Below is a small trained network, with its code and all its weights. Each question gives an input and a class and asks what happens when units are switched off, that is, made to give their printed mean instead of their output.

import numpy as np


def w(rows, s, z=0):
    codes = np.array(rows[::2]) - 128.0
    scale = np.full(codes.shape[1], s)
    scale[-1] = z or s
    return codes * scale


def f(y):
    return np.maximum(y, 0)


def log_softmax(a):
    a = a - a.max(-1, keepdims=True)
    return a - np.log(np.exp(a).sum(-1, keepdims=True))


def net(x, mask):
    res = np.array(x, float).reshape(1, 4) / 4 @ E
    y = f(res @ A[0][:, :-1].T + A[0][:, -1])
    res = res + np.where(mask, y, B[0][:, -1]) @ B[0][:, :-1]
    return log_softmax(res[-1] @ U[:, :-1].T + U[:, -1])


A, B = {}, {}
E = w([
[65,129,122,50,17,252,111,18,248,219,58,234],'x0',
[59,6,225,246,19,32,208,209,88,226,19,131],'x1',
[136,13,33,47,162,26,253,32,218,217,197,23],'x2',
[24,42,199,69,99,150,220,57,23,13,238,212],'x3',
],0.004)
A[0] = w([
[89,130,99,80,68,207,119,57,199,187,96,183,50],'neuron 1',
[128,227,189,151,96,226,26,185,93,69,89,216,122],'neuron 2',
[88,175,142,122,65,196,92,118,171,141,84,198,99],'neuron 3',
[90,123,123,87,55,203,124,66,201,189,85,183,79],'neuron 4',
[139,56,35,45,160,88,210,49,211,190,183,60,77],'neuron 5',
[115,81,166,221,43,70,152,183,154,228,23,96,65],'neuron 6',
[215,110,132,199,232,3,157,225,24,33,198,15,101],'neuron 7',
[106,33,114,131,86,44,222,104,165,198,115,75,94],'neuron 8',
[175,228,55,22,212,213,48,48,173,45,217,139,20],'neuron 9',
[202,206,48,150,160,139,56,168,225,215,45,69,115],'neuron 10',
[82,126,118,99,58,188,120,60,203,196,88,193,75],'neuron 11',
[204,200,63,158,135,138,49,163,210,225,49,78,76],'neuron 12',
[194,161,87,166,102,107,85,169,214,227,40,76,63],'neuron 13',
[77,133,106,78,61,204,115,57,211,197,109,191,72],'neuron 14',
[186,226,35,38,218,214,65,51,171,41,214,150,25],'neuron 15',
[50,80,215,226,37,101,124,199,76,165,36,177,34],'neuron 16',
[26,55,185,59,75,185,208,48,56,42,222,223,107],'neuron 17',
[208,228,70,65,184,189,55,104,182,103,162,115,70],'neuron 18',
[220,195,65,165,157,135,55,166,221,230,40,69,70],'neuron 19',
[96,133,107,78,48,213,119,60,201,204,104,189,79],'neuron 20',
[146,50,60,52,146,68,207,44,209,206,185,60,69],'neuron 21',
[62,100,128,108,76,165,132,82,185,202,75,179,43],'neuron 22',
[32,59,180,64,71,164,209,38,59,45,216,206,69],'neuron 23',
[151,34,46,51,147,61,207,43,224,210,179,52,74],'neuron 24',
[116,222,208,192,75,223,10,202,79,74,62,235,2],'neuron 25',
[52,27,224,217,20,65,203,171,116,205,47,152,16],'neuron 26',
],0.0041,0.0021)
B[0] = w([
[97,172,59,189,199,45,72,204,45,131,181,59,186],'neuron 1',
[197,175,229,205,204,213,54,34,227,75,14,154,209],'neuron 2',
[118,192,92,199,203,76,73,184,72,110,145,45,178],'neuron 3',
[89,176,56,198,202,53,89,202,51,146,190,72,191],'neuron 4',
[177,188,226,210,194,207,72,64,204,48,14,128,216],'neuron 5',
[191,3,52,30,62,57,149,92,171,190,165,224,215],'neuron 6',
[45,222,25,228,231,22,32,238,8,200,226,28,255],'neuron 7',
[216,113,179,158,205,123,57,40,213,145,28,201,201],'neuron 8',
[240,11,29,34,119,32,99,37,165,231,161,240,231],'neuron 9',
[51,102,154,47,35,196,225,201,171,41,197,87,215],'neuron 10',
[88,173,53,204,202,52,78,194,45,146,187,70,191],'neuron 11',
[63,105,154,49,47,201,235,209,180,30,194,96,204],'neuron 12',
[56,75,128,42,39,178,220,202,162,34,208,111,196],'neuron 13',
[88,189,53,209,206,57,63,209,47,155,187,51,194],'neuron 14',
[229,10,34,57,117,23,86,46,155,237,144,245,231],'neuron 15',
[243,36,102,93,154,66,73,35,214,191,78,235,206],'neuron 16',
[58,95,145,25,29,193,226,224,188,24,205,86,221],'neuron 17',
[200,19,51,50,77,65,148,81,158,192,164,235,204],'neuron 18',
[44,98,148,40,40,192,230,212,161,20,201,93,210],'neuron 19',
[89,193,59,200,201,50,67,209,42,149,182,64,196],'neuron 20',
[162,207,229,204,205,206,63,64,215,34,31,111,215],'neuron 21',
[121,146,52,200,206,42,67,186,59,140,175,89,178],'neuron 22',
[56,92,142,36,37,197,236,216,189,16,210,86,211],'neuron 23',
[169,216,234,210,209,214,69,60,216,34,32,104,224],'neuron 24',
[191,199,242,210,226,214,64,39,242,15,8,132,206],'neuron 25',
[241,11,42,45,127,41,105,47,194,204,149,238,226],'neuron 26',
],0.004,0.0065)
U = w([
[232,15,31,45,110,26,72,22,189,236,138,242,66],'0',
[168,238,237,243,229,240,29,27,229,23,11,103,11],'1',
[22,237,15,246,230,18,38,245,2,183,235,17,54],'2',
[14,84,155,15,12,235,236,231,185,15,233,75,27],'3',
[85,200,142,122,91,181,117,74,83,217,107,95,254],'4',
],0.0045,0.0037)

Each question gives the input, the list of numbers given to net, and the class t.
The units are the neurons (one row each of A and B). Each row of codes is followed by its name. A weight is (code - 128) times the scale printed after its matrix; where a second scale follows, it is the last column's (A, B and U).
mask holds one flag per neuron, in row order. A switched-off neuron (its flag False) gives its mean, the last column of its row in B, instead of its output. The means were averaged over made-up inputs and are rounded, as every weight is.
A unit's drop is (log p(t) with every unit on - log p(t) with that unit switched off) / (log p(t) with every unit on - log p(t) with every unit switched off).
The circuit of an input: a set's keep is (log p(t) with only the set's units on - log p(t) with every unit switched off) / (log p(t) with every unit on - log p(t) with every unit switched off). Starting from the 12 units with the biggest drops (on a tie, the unit counted first), units are removed one at a time, each time the one whose removal leaves the highest keep (on an exact tie, the one counted first), for as long as the keep stays at least 0.8.
circuit, biggest first: the units of the circuit, biggest drop first
k most important neurons: the k neurons with the biggest drops, biggest first
drop when u is switched off: that unit's drop, to one decimal
input [0,-6,7,-6], class 1: most important neuron : [neuron 24]
input [-4,-8,-4,-7], class 0: 2 most important neurons : [neuron 15; neuron 9]
input [-1,7,-6,5], class 0: 2 most important neurons : [neuron 26; neuron 16]
input [-8,4,8,-8], class 1: circuit, biggest first : [neuron 24; neuron 21]
input [-4,-1,-1,6], class 3: 2 most important neurons : [neuron 17; neuron 23]
input [4,-8,-8,0], class 0: 2 most important neurons : [neuron 9; neuron 15]
input [-6,0,-6,-3], class 1: 2 most important neurons : [neuron 25; neuron 2]
input [7,3,8,3], class 1: circuit, biggest first : [neuron 24; neuron 21]
input [4,5,6,-1], class 1: circuit, biggest first : [neuron 24; neuron 21]
input [-7,7,3,5], class 0: 2 most important neurons : [neuron 26; neuron 16]
input [0,-8,-1,7], class 0: 2 most important neurons : [neuron 15; neuron 9]
input [-4,-8,-5,-5], class 0: drop when neuron 15 is switched off : 0.1
input [6,3,4,-4], class 2: drop when neuron 20 is switched off : 0.1
input [-5,-2,5,7], class 3: circuit, biggest first : [neuron 23]
input [8,0,-3,-8], class 2: drop when neuron 11 is switched off : 0.2
